Each row has a name. Each question is about the rows just above it.

firo: [116 135 124 118 104 124 139 173 122 116 106 154 194 109 141 166 105 173
 138 141]
Mugo: [164 134 151 117 123 176 149 105 169 158 144 173 150 112 135 138  91 150
 172 143]
vaz: [113 132 128 111 153 124 141 166 126  90 109 159 192 112 129 180  98 186
 140 134]
zevo: [129 158 117 138 144  95 104 166 115  58 110 117 143  97 144 115 106 159
 126 154]
bavev: [101 163 132 165 134  70  96 168  86  59  78  99  84  85 118  84 119  96
  87 107]
tesas: [ 99 147 141 157 118  90 116 158  92  92  84 119  96 101 112 108 125  93
  95  92]
Sud: [126 120 151 109  93 163 167 117 155 139 122 168 154 121  93 173 111 156
 137 130]
nad: [149 147 141 144 147 141 139 124 149 143 143 137 123 128 141 121 127 132
 144 141]
ponol: [207 151 132 165 212 132  93  80 173 121 199 103 129 120 214  61  87 166
 195 200]
gofa: [117  96  96 103 131 111 110 114 106 125 149 132 160 158 169 150 116 141
 154  92]
mizo: [113 132 128 111 102 124 141 166 126  90 109 159 192 112 129 180  98 186
 140 134]
zuk: [113 169 148 169 126  96 123 165 110 100  84 124  98  79 121  95 109 103
 104 113]
Shuffled bavev with one entry gone: [101 165 107 132  87 168  84  70  99 163  96  85  86 119  96  59  84  78
 134], missing	[118]
Whose row is [101 163 132 165 134  70  96 168  86  59  78  99  84  85 118  84 119  96
  87 107]?	bavev
The next 3 entries after [116 158]:	[92 92 84]

tesas: [202  98 208 133 111  79 101 131 152 192]
gofa: [182  99 139 155 140 131 107 133 132 150]
bavev: [148 205 139 162 152 160 153 100 127 161]
mizo: [182 114 139 155 140 131 107 133 132 150]
Which entry of bavev is missing from [162 152 148 127 139 161 100 205 160]?	[153]
Shuffled bavev with one entry gone: [100 152 160 127 161 205 153 148 139], missing	[162]
The next 3 entries after [111  79 101]:	[131 152 192]

tesas: [ 54 100 138  85 129 135 112 159  78  81]
zevo: [ 53 124 149  66 132 129 109 178  78  96]
firo: [ 54 100 137  85 129 135 112 160  78  82]
Mugo: [ 50 107 137  80 131 134 108 167  78  89]
nad: [ 33 125 137  83 122 126  86 153  78  74]
vaz: [ 52 109 139  78 111 133 110 168  78  89]
zuk: [ 52 105 137  82 131 135 110 165  78  87]
mizo: [ 58  95 140  87 127 135 115 154  78  75]
Sud: [ 28 101 106  92 143 145  96 175  78 108]
gofa: [122 133 137  84 118 123  77 148  78  67]
The next 3 entries after [101 106  92 143 145  96]:	[175  78 108]
gofa without one entry, shuffled: [ 67  84 118 122 148  78 137  77 133]. Gone:	[123]
Give the next 3 entries after [ 54 100 137  85 129 135].	[112 160  78]
What are the next 3 entries after [ 33 125 137]?	[ 83 122 126]
The next 3 entries after [ 95 140]:	[ 87 127 135]
Shuffled vaz with one entry gone: [168 133 111 109 139  52  78  89  78], missing	[110]

mizo: [209  73 167 136  86 155  64 117  93 151 140 177 169 189]
gofa: [ 97  77 107 117 105 167 130 168  74 175 178 114 139  63]
zevo: [ 65  84  94 117 111 119 192  95  70 102 134 126 153 181]
Mugo: [165  85 158  52  95 130 132 159 166 167 179 154 159  99]
bavev: [ 62 140  94 119  95 106 202  63 152  95  74  63 100 146]
tesas: [118 111 119 132 159 130  95 166  52 155 185 133 131 179]
Which entry of bavev is missing from [152  63 100 202 140 146  94  63  74 119  95  95 106]?	[62]
Mugo without one entry, shuffled: [ 85 132 159  52 154 167  99 179 130 165 166  95 159]. Gone:	[158]
What are the next 3 entries after [132 159 130  95 166  52]?	[155 185 133]
The next 3 entries after [ 77 107 117 105 167 130]:	[168  74 175]
What are the next 3 entries after [117 111 119]?	[192  95  70]
Which entry of mizo is missing from [ 93 140 167  64 136 177  73 117  86 151 209 189 169]?	[155]

vaz: [149 141 135 178 176]
gofa: [ 51  99 107  90 149]
Mugo: [ 99  90 134 142 173]
mizo: [ 99  90 134 142 213]
zevo: [122 108 148 113 126]
bavev: [188 143 125 163  62]
zuk: [191 189 182 182 104]
mizo without one entry, shuffled: [ 99 213 142  90]. Gone:	[134]
Shuffled Mugo with one entry gone: [ 90 173  99 142], missing	[134]

Sud: [152 128 143 128 136  82 107 102 110  91 101  69  76 153 143 114 112 166
  84 168]
ponol: [117 133  89 211 163 126 130 137 157 116 103 143 103 161 131 177 123 127
 138 157]
Mugo: [117 123  89 211 163 126 130 137 157 116 103 143 103 161 131 177 123 127
 104 157]
The next 3 entries after [133  89 211 163 126 130 137 157]:	[116 103 143]
Shuffled Mugo with one entry gone: [143 163 161 137 157 177 117 211 131 123 130 103 157 123 126 103 116 104
  89], missing	[127]
ponol without one entry, shuffled: [123 143 138 163 117 103 161 131 157 130  89 116 133 137 103 177 157 127
 211]. Gone:	[126]
Sud without one entry, shuffled: [153 128 168 143  84 128 112  82 152  69 136 166 143  91 114 107 102  76
 110]. Gone:	[101]

zuk: [129 129 127 128 128 130 128 129 128 127 127 127 129 129 130 129 128 128
 129 127 128 129 128 128 127 128 128 128 128 129 129 129 129 128 127 127
 128 127 128 128 129 127 130 128 129 127 127 127 128 129 129 128 129 129
 127 129 127 128 128 129 128 129 127]
mizo: [127 101 125 106 128 129 122 100 126 121 154 117 122 105 147 128  99  84
 113 113 111 132 132 114 156 137 111 113 102 120 145 120 128 115 169 110
 119 126 137 138  97 122 145 149 130 135 123 127 121 127 130 128 127 128
 127 128 128 128 127 127 128 130 128]
Mugo: [127 101 125 106 128 129 122 100 126 121 154 117 122 105 147 128  99  84
 113 113 111 132 132 114 156 137 111 113 102 120 145 120 128 115 169 110
 110 126 137 138  97 122 145 149 130 135 123 152 121 113  98 116 145 104
 127 150 132 112 150 130 133 148 129]
ponol: [ 88  78 177 125 129  92 145  94  85 115 104 134 167 194  92  96 129 165
 164 114 128 106 152 140 143 173 111 122 151 156 156 110 173 100 105 139
 153 160 110 162  73 146 140 136 171 150 121 143 107 161 151  94  77 129
 106 108 124 122 156 119 131 136 145]
zevo: [105 145 120 128 115 168 110 119 126 115 104 134 167 194  92  96 129 165
 164 114 128 106 152 140 143 173 111 122 151 156 156 110 173 100 105 139
 153 160 110 162  73 146 140 136 171 150 121 143 107 161 151  94  77 129
 106 108 124 122 156 119 131 136 101]
Sud: [131 167 143 162 149 121 118 140 131 113 130 152 137 148 118 134 120 109
 143 121 131 106 127 108 124 127 136 134 119 152 119 100 134 105 125 144
 124 119 143 124 128 143 130 128 146 128 143 123 116 117 147 138 126 146
 134 113 138 132 119 131 113 109 141]
firo: [ 88  78 177 125 129  92 145  94  85 115 104 134 167 194  92  96 129 165
 164 114 128 106 152 140 143 173 111 122 151 156 156 145 173 178 105 139
 153 160 110 162  73 146 140 136 171 146 121 143 107 161 151  94  77 129
 106 108 124 122 156 119 131 136 101]
Which entry of ponol is missing from [ 92 139 136  73 108 122 129 119 136 121 194  92 140 124 104 129 167 122
 106  96 129 105 173  94  94 146 145 153 165 156 100 156 173 110 106 151
 134 128 111 110  88 150 114 140  77 177 107 151 161 145  85  78 162 131
 125 143 156 164 115 171 143 152]?	[160]
The next 3 entries after [120 145 120 128 115 169 110 110 126]:	[137 138  97]
What are the next 3 entries after [118 134 120]?	[109 143 121]
Which entry of ponol is missing from [111 162 146 136 177 143  94 129 173 134 110 151 140 145 164 106 145 125
 106 156 100 156 107  92 165 124 115 121 153  94 129  77 140 105 108 152
  92  78  96 131  85 122 160 173 151  73 122 161 167 156 136 150 114 194
 129 128 104 143  88 119 110 139]?	[171]
firo without one entry, shuffled: [194 173 178 156  73 122 115  92 151 153 121 145 164 105 143  94 110 156
 125  77 114 101 151  85 128 165 129 145 106 108 136 171 173 177  94 134
 111 104  78 129 119  92 140 106 129 139 146 167 152 136 124 122  96 156
 131 140 160 107 162  88 143 146]. Gone:	[161]
Shuffled zevo with one entry gone: [111 121 107 140  73 114 105 134 105 150 152 156 131 126 136 171 119 128
 173 139 165 129 122 110 164 194 110 168 161 156 119 115 160 106 128 124
 129 106 108 122 120 156 143 136 104 162 100 110 143 167 151 145 173  96
 101 115  94 153  77 151 146 140], missing	[92]
zevo without one entry, shuffled: [108  73 115 152 111 120 134 167 143 122 161 156 153  77 119 106 150 140
 164 115 194 136 156 100 110 131  92 156 146 136 173 101 122 151 107 119
 106 160 171 143 110 128  96 110 105 173 151  94 128 140 129 104 114 145
 129 139 162 165 121 105 124 126]. Gone:	[168]

bavev: [223  30 204  80  44 138  94  61 189  59 156 181]
nad: [166  87 204  44  80  94 138  71 182 208 204  56]
ponol: [223  88  79 142  80 148 139  61 189  59 156 181]
zuk: [180 120 130  56 196  44 162  81 134 131 136 161]
Sud: [ 67 184 130 162  56 196  44  81 180 163 218 122]
Give the next 3 entries after [204  44  80  94 138].	[ 71 182 208]
What are the next 3 entries after [130 162  56 196  44  81]?	[180 163 218]

nad: [159 102 137 148 161 132  76 187 179 162 154]
tesas: [159 102 137  95 161 132  76 187 179 178 154]
ponol: [145 203 143 148 171 101 143 104  95 147 134]
zevo: [143 123 155 158 152 152  85 123  57 142 101]
gofa: [159 102  75  95 161 153  76 187 179 162 154]
tesas without one entry, shuffled: [187 137  95 178 154 161  76 102 159 132]. Gone:	[179]
The next 3 entries after [123 155 158 152 152  85]:	[123  57 142]
The next 3 entries after [161 153  76 187]:	[179 162 154]
gofa without one entry, shuffled: [153 159 162 154 102 161 187  75 179  95]. Gone:	[76]
Which entry of gofa is missing from [102  75 159  76  95 162 179 161 153 187]?	[154]
ponol without one entry, shuffled: [143 203 171 143 147 134 101 145 104  95]. Gone:	[148]

nad: [ 97 126  73  77 199 117  82 124 114 161]
gofa: [ 97 117  77  73 126 199 107  97 129 119]
firo: [ 92 164 134  99 138  99 113  87 138 143]
Sud: [ 54  91 118 121 113 130 126 167 136 149]
Mugo: [212 103 141 139 159 121  82 101  96 116]
mizo: [122  87 115 186 144 162 112 132 102 113]
bavev: [103 157 143  87  74  90 203  78 152 118]
zuk: [ 77 127 121  57  87 102 153 160 148 132]
bavev without one entry, shuffled: [ 87 143  78 152  74 103 203 118  90]. Gone:	[157]
The next 3 entries after [ 97 117  77  73 126 199]:	[107  97 129]
The next 3 entries after [126  73  77]:	[199 117  82]

zuk: [130 103 143 148 145 114 126 113 108 134 134 123 134 114 152 151 111 142
 120 114 121 114 152 130 147 136 132 120 117 126 148  99 133 142 116 126
 100 138 148 126 125 121 142 137 140 123 140 130 143 135 120 134 140]
Mugo: [137 120 142 157 143 129 116 122 104 131 137 125 135 124 129 158 114 140
 150 112 123  99 131 126 130 114 127 118 121 125 151 115 134 155 127 128
 104 133 119 125 128 124 148 134 140 122 121 130 124 137 123 142 141]
vaz: [129 158 141 147 144 129  90  92 112 129 137 120 134 150 115 171 124 139
 149 112 121  61 148 118 115  99 123 119 119 125 150  97 133 154 126 129
 103 131  93 130 130 125 143 118 139 123 118 128 117 140 121 150 141]
mizo: [130 103 143 148 145 114 126 113 108 134 132 123 134 114 152 151 111 142
 120 114 121 114 152 130 147 136 132 120 117 126 148  99 133 142 116 126
 100 138 148 126 125 121 142 137 140 123 140 130 143 135 120 134 140]
firo: [142 115 141 157 143 134 112 116 109 132 138 127 136 118 134 149 118 140
 150 112 123 104 132 123 133 122 128 119 122 125 151 115 135 160 125 127
 107 132 114 125 128 125 149 134 140 122 122 130 123 138 122 141 141]
tesas: [129 158 141 147 144 148  90  92 112 129 137 120 134 150 115 171 124 139
 149 111 121  61 148 118 115  99 123 119 119 125 150  97 133 154 126 129
 103 131 124 130 130 125 143 118 139 123 118 128 117 138 121 150 141]
Which entry of tesas is missing from [139 112 131 150 158 149 148  90 126 123 148 117 129 150 144 115 141 154
 143 134 103 118 138 118 133 130 141  99 139 129 130 129 115 121 128 150
 119 121  92 147  61 125 137 123 124 111 124 119 118 125 171 120]?	[97]
Where do [130 103 143 148 145 114 126 113 108 134 132 123 134 114 152 151 111 142
 120 114 121 114 152 130 147 136 132 120 117 126 148  99 133 142 116 126
 100 138 148 126 125 121 142 137 140 123 140 130 143 135 120 134 140] appear?	mizo

zevo: [176  97 115 110 121 113 120 121]
ponol: [118 148 149 123 145  86  52 141]
vaz: [118 127 149 123 145 105 117 123]
Whose row is [118 127 149 123 145 105 117 123]?	vaz
ponol without one entry, shuffled: [118 148 145  52 123  86 141]. Gone:	[149]
Which entry of vaz is missing from [105 149 127 123 123 117 145]?	[118]

Sud: [190  94 156 139 138  67  90 155 140]
zevo: [115 190  94 156 138 167 151  87  37]
gofa: [115 190 149  67 138 117  69 113 179]
Mugo: [190 143 138  67 184 167 151 113  88]
ponol: [115  72 138 190  91 107 189 166 153]
Which entry of ponol is missing from [ 72 189 166 115 153 138  91 107]?	[190]
Which entry of zevo is missing from [167  37 151 190 138 115  87 156]?	[94]
The next 3 entries after [190  94 156 138]:	[167 151  87]
Which entry of Sud is missing from [139 138 190  94 140 155  67  90]?	[156]

zevo: [156 185  92 187 181 105  96 192 209]
mizo: [178 177  85 187 191 102  64 166 197]
gofa: [198 159  86 167 206  88  77 164 214]
Sud: [167 224  76 194 190  96 101 153 208]
bavev: [186 177 187  85 191  93  98 189 195]
Mugo: [167 198 159  86 190 110  85 168 200]
zuk: [189 171  77 174 192  91  88 155 212]
ponol: [199 185 107 168 196  89  83 178 191]
tesas: [194 172  74 161 178 108  80 169 175]
Give the next 3 entries after [198 159  86 167].	[206  88  77]
Which row holds [198 159  86 167 206  88  77 164 214]?	gofa
What are the next 3 entries after [177  85 187 191]?	[102  64 166]
What are the next 3 entries after [156 185  92 187]?	[181 105  96]

bavev: [140  95 156 165  93 112 143 156 121 130 138  98 129 145 120 108 146  89]
tesas: [ 99 134 137 140 118 122 113 111  25  90 100 127 130 147 100 115  84 111]
gofa: [141 145 131 109  95  92 166 155 112 122  92 134 133 124 103 149 149 116]
mizo: [144  93 143 156  77 149 109 167 153 114 138 116 125 137 144 109 141 104]
zevo: [ 92  93  92 119 127 138 109  78 167 127 138 153 149 114  81 143 114 110]
Mugo: [132 154 116 153 138 138 109 114 149 153 167 127 127  78  69 185 114 131]
The next 3 entries after [153 167 127]:	[127  78  69]
Shuffled tesas with one entry gone: [137 140 115 100 122 100  99 118 113 147  84 111  90 134  25 127 111], missing	[130]
The next 3 entries after [138 109 114 149 153 167]:	[127 127  78]
mizo without one entry, shuffled: [167  93 144  77 156 109 116 149 144 104 141 125 137 109 153 143 114]. Gone:	[138]
What are the next 3 entries after [153 114 138]?	[116 125 137]
Give the next 3 entries after [ 95  92 166 155].	[112 122  92]
The next 3 entries after [138 138 109 114 149 153 167 127 127  78]:	[ 69 185 114]

